Here is a tiny trained network, its code and every weight. The questions are about switching its units off for an input and a class, where a switched-off unit gives its printed mean instead of its output.

import numpy as np


def w(rows, s, z=0):
    codes = np.array(rows[::2]) - 128.0
    scale = np.full(codes.shape[1], s)
    scale[-1] = z or s
    return codes * scale


def f(y):
    return y / 2 * (1 + np.tanh(0.7978845608 * (y + 0.044715 * y**3)))


def log_softmax(a):
    a = a - a.max(-1, keepdims=True)
    return a - np.log(np.exp(a).sum(-1, keepdims=True))


def net(x, mask):
    res = np.array(x, float).reshape(1, 3) / 4 @ E
    y = f(res @ A[0][:, :-1].T + A[0][:, -1])
    res = res + np.where(mask, y, B[0][:, -1]) @ B[0][:, :-1]
    return log_softmax(res[-1] @ U[:, :-1].T + U[:, -1])


A, B = {}, {}
E = w([
[147,2,91,115],'x0',
[103,123,225,74],'x1',
[216,118,168,176],'x2',
],0.011)
A[0] = w([
[105,188,158,166,45],'N0',
[142,112,247,76,132],'N1',
[53,149,62,61,232],'N2',
[114,160,80,221,27],'N3',
[231,179,194,227,200],'N4',
[71,102,220,31,199],'N5',
[173,216,156,119,42],'N6',
[251,137,210,193,143],'N7',
[254,106,215,179,116],'N8',
[216,37,106,64,82],'N9',
[27,115,170,36,144],'N10',
[75,150,44,142,248],'N11',
[18,197,74,58,199],'N12',
[99,9,99,101,117],'N13',
[121,233,106,85,69],'N14',
[150,28,99,95,94],'N15',
[117,153,5,213,73],'N16',
],0.0086,0.0017)
B[0] = w([
[69,178,140,109,169],'N0',
[108,104,166,234,209],'N1',
[210,33,70,110,221],'N2',
[103,166,180,164,182],'N3',
[98,85,2,41,255],'N4',
[108,145,91,189,225],'N5',
[33,161,84,134,185],'N6',
[79,53,34,134,244],'N7',
[138,63,54,124,238],'N8',
[33,240,116,94,204],'N9',
[137,55,86,217,214],'N10',
[140,37,111,168,214],'N11',
[106,76,1,73,248],'N12',
[27,245,129,105,216],'N13',
[94,183,147,66,194],'N14',
[53,137,137,90,202],'N15',
[69,124,190,236,250],'N16',
],0.0073,0.0072)
U = w([
[153,70,75,74,97],'0',
[84,215,121,54,160],'1',
[135,109,137,248,141],'2',
[165,109,114,109,254],'3',
[186,167,165,111,8],'4',
[188,167,169,90,4],'5',
[184,154,203,98,16],'6',
],0.016,0.0051)

Each question gives the input, the list of numbers given to net, and the class t.
The units are the neurons (one row each of A and B). Each row of codes is followed by its name. A weight is (code - 128) times the scale printed after its matrix; where a second scale follows, it is the last column's (A, B and U).
mask holds one flag per neuron, in row order. A switched-off neuron (its flag False) gives its mean, the last column of its row in B, instead of its output. The means were averaged over made-up inputs and are rounded, as every weight is.
A unit's drop is (log p(t) with every unit on - log p(t) with that unit switched off) / (log p(t) with every unit on - log p(t) with every unit switched off).
The circuit of an input: a set's keep is (log p(t) with only the set's units on - log p(t) with every unit switched off) / (log p(t) with every unit on - log p(t) with every unit switched off). Starting from the 12 units with the biggest drops (on a tie, the unit counted first), units are removed one at a time, each time the one whose removal leaves the highest keep (on an exact tie, the one counted first), for as long as the keep stays at least 0.8.
units of the circuit, in order: the units of the circuit, biggest drop first
unit that matters most: the unit with the biggest drop
k most important neurons: the k neurons with the biggest drops, biggest first
drop when u is switched off: that unit's drop, to one decimal
input [-3,8,8], class 0: units of the circuit, in order -> N4
input [8,-1,6], class 1: units of the circuit, in order -> N9, N13
input [1,8,-7], class 2: 3 most important neurons -> N10, N5, N1
input [1,-2,-1], class 3: 3 most important neurons -> N1, N10, N5
input [-2,5,-5], class 0: 3 most important neurons -> N12, N16, N2
input [4,6,1], class 2: units of the circuit, in order -> N1, N4
input [-2,4,-1], class 2: units of the circuit, in order -> N4, N10
input [-7,8,-8], class 0: units of the circuit, in order -> N12, N10
input [0,1,-2], class 3: 2 most important neurons -> N4, N16
input [6,6,3], class 1: 2 most important neurons -> N9, N13
input [-6,-7,-4], class 2: 4 most important neurons -> N16, N11, N4, N13
input [6,-8,-6], class 2: 3 most important neurons -> N16, N11, N4
input [-6,-7,-7], class 0: 2 most important neurons -> N12, N2
input [-1,0,2], class 3: most important neuron -> N12
input [2,2,-2], class 3: 3 most important neurons -> N16, N4, N7
input [6,-3,4], class 1: 2 most important neurons -> N9, N13
input [-4,6,6], class 0: 2 most important neurons -> N4, N16
input [-4,3,4], class 0: 4 most important neurons -> N4, N13, N9, N7
input [1,7,-2], class 2: drop when N11 is switched off -> 0.0
input [-2,8,3], class 2: unit that matters most -> N1
input [-1,-7,8], class 0: drop when N8 is switched off -> 0.1
input [5,-2,4], class 1: drop when N9 is switched off -> 0.4
input [-1,-2,-1], class 3: drop when N7 is switched off -> 0.1
